Below is a small trained network, with its code and all its weights. Each question gives an input and a class and asks what happens when units are switched off, that is, made to give their printed mean instead of their output.

import numpy as np


def w(rows, s, z=0):
    codes = np.array(rows[::2]) - 128.0
    scale = np.full(codes.shape[1], s)
    scale[-1] = z or s
    return codes * scale


def f(y):
    return np.maximum(y, 0)


def log_softmax(a):
    a = a - a.max(-1, keepdims=True)
    return a - np.log(np.exp(a).sum(-1, keepdims=True))


def net(x, mask):
    res = np.array(x, float).reshape(1, 5) / 4 @ E
    y = f(res @ A[0][:, :-1].T + A[0][:, -1])
    res = res + np.where(mask, y, B[0][:, -1]) @ B[0][:, :-1]
    return log_softmax(res[-1] @ U[:, :-1].T + U[:, -1])


A, B = {}, {}
E = w([
[176,255,108,136,45,141],'x0',
[183,117,230,212,125,108],'x1',
[127,127,131,127,127,133],'x2',
[94,83,54,236,88,173],'x3',
[219,51,97,84,101,133],'x4',
],0.0092)
A[0] = w([
[124,93,118,116,70,103,103],'N0',
[143,119,178,192,102,116,27],'N1',
[93,157,53,61,132,175,9],'N2',
[205,80,89,101,124,126,35],'N3',
[136,156,165,79,169,74,11],'N4',
[66,16,146,138,191,116,84],'N5',
[201,140,217,175,130,81,84],'N6',
[108,109,144,154,194,148,159],'N7',
[131,68,145,142,194,107,10],'N8',
[145,118,183,162,116,89,27],'N9',
[181,62,151,111,71,141,73],'N10',
[168,82,91,129,86,169,112],'N11',
[117,54,102,112,175,80,49],'N12',
[75,122,74,83,108,102,53],'N13',
[174,185,107,155,44,159,65],'N14',
[2,174,169,175,172,112,37],'N15',
[112,101,63,208,104,162,72],'N16',
[160,184,106,129,108,123,16],'N17',
[82,123,79,73,120,151,34],'N18',
[101,106,83,185,80,211,194],'N19',
[82,195,129,166,123,141,121],'N20',
[102,89,106,134,193,152,57],'N21',
[119,87,127,118,137,149,40],'N22',
[78,76,108,188,67,140,3],'N23',
[122,162,177,31,162,110,39],'N24',
[170,122,151,227,145,169,160],'N25',
],0.011,0.0066)
B[0] = w([
[160,127,115,139,149,134,149],'N0',
[89,100,119,145,143,141,167],'N1',
[60,59,95,154,125,164,193],'N2',
[200,141,107,175,152,177,176],'N3',
[169,79,183,98,55,184,178],'N4',
[133,180,132,158,68,64,254],'N5',
[51,72,97,134,163,137,221],'N6',
[122,179,108,116,122,79,201],'N7',
[95,176,127,145,109,117,179],'N8',
[80,75,100,135,122,152,158],'N9',
[164,145,95,159,159,173,179],'N10',
[160,158,98,123,163,135,188],'N11',
[111,173,131,152,104,107,191],'N12',
[82,98,107,146,138,152,176],'N13',
[104,185,136,183,59,46,215],'N14',
[244,138,79,178,158,197,222],'N15',
[136,106,195,83,115,171,201],'N16',
[90,161,159,179,81,81,159],'N17',
[65,90,115,168,124,166,176],'N18',
[148,111,194,82,156,98,240],'N19',
[181,136,103,124,155,122,198],'N20',
[115,150,125,135,72,104,171],'N21',
[130,159,128,158,111,139,141],'N22',
[159,65,220,76,97,162,169],'N23',
[146,110,193,114,105,164,216],'N24',
[64,108,94,90,151,144,218],'N25',
],0.011,0.0086)
U = w([
[89,214,155,152,33,74,96],'0',
[139,108,254,23,103,162,95],'1',
[4,77,74,128,143,167,91],'2',
[230,171,74,151,171,183,92],'3',
[106,164,124,42,152,92,251],'4',
],0.01,0.021)

Each question gives the input, the list of numbers given to net, and the class t.
The units are the neurons (one row each of A and B). Each row of codes is followed by its name. A weight is (code - 128) times the scale printed after its matrix; where a second scale follows, it is the last column's (A, B and U).
mask holds one flag per neuron, in row order. A switched-off neuron (its flag False) gives its mean, the last column of its row in B, instead of its output. The means were averaged over made-up inputs and are rounded, as every weight is.
A unit's drop is (log p(t) with every unit on - log p(t) with that unit switched off) / (log p(t) with every unit on - log p(t) with every unit switched off).
The circuit of an input: a set's keep is (log p(t) with only the set's units on - log p(t) with every unit switched off) / (log p(t) with every unit on - log p(t) with every unit switched off). Starting from the 12 units with the biggest drops (on a tie, the unit counted first), units are removed one at a time, each time the one whose removal leaves the highest keep (on an exact tie, the one counted first), for as long as the keep stays at least 0.8.
circuit, biggest first: the units of the circuit, biggest drop first
most important unit: the unit with the biggest drop
top k neurons: the k neurons with the biggest drops, biggest first
drop when u is switched off: that unit's drop, to one decimal
input [-4,-2,-1,-7,0], class 1: top 2 neurons : [N24; N4]
input [-2,-5,5,-1,0], class 2: circuit, biggest first : [N2; N18]
input [-4,-1,-4,4,3], class 0: most important unit : N5
input [-5,-3,5,-5,-4], class 0: circuit, biggest first : [N5; N19; N25]
input [4,6,-8,1,-8], class 3: top 2 neurons : [N15; N20]
input [0,5,-5,-6,8], class 3: top 2 neurons : [N10; N3]
input [-6,-7,-5,-6,3], class 2: top 3 neurons : [N2; N18; N13]
input [-4,6,-4,-1,7], class 3: top 2 neurons : [N10; N3]
input [-4,7,-5,2,7], class 2: top 3 neurons : [N6; N25; N15]
input [1,-7,5,7,4], class 1: top 3 neurons : [N19; N16; N23]
input [1,-2,4,5,-1], class 1: circuit, biggest first : [N16; N19]
input [4,6,-4,3,2], class 2: circuit, biggest first : [N6; N25]
input [-5,-8,-8,-5,8], class 2: top 4 neurons : [N2; N18; N15; N13]
input [8,-2,7,-7,8], class 0: circuit, biggest first : [N14]
input [-6,-5,8,6,-1], class 4: top 2 neurons : [N19; N14]
input [8,-1,1,-5,5], class 0: top 2 neurons : [N14; N17]
input [0,7,3,-6,-7], class 2: top 2 neurons : [N6; N9]
input [5,0,3,-6,-8], class 3: top 2 neurons : [N15; N20]
input [5,-6,3,-5,-3], class 2: top 2 neurons : [N2; N5]
input [-1,-6,-6,1,7], class 3: most important unit : N3
input [-1,6,0,4,-1], class 2: top 3 neurons : [N25; N6; N1]
input [2,8,-3,-4,-6], class 2: drop when N6 is switched off : 0.4
input [0,-2,1,-7,-1], class 1: drop when N24 is switched off : 0.1
input [2,5,-2,-7,-3], class 1: drop when N4 is switched off : 0.4
input [-7,4,5,2,-4], class 0: drop when N5 is switched off : 0.6
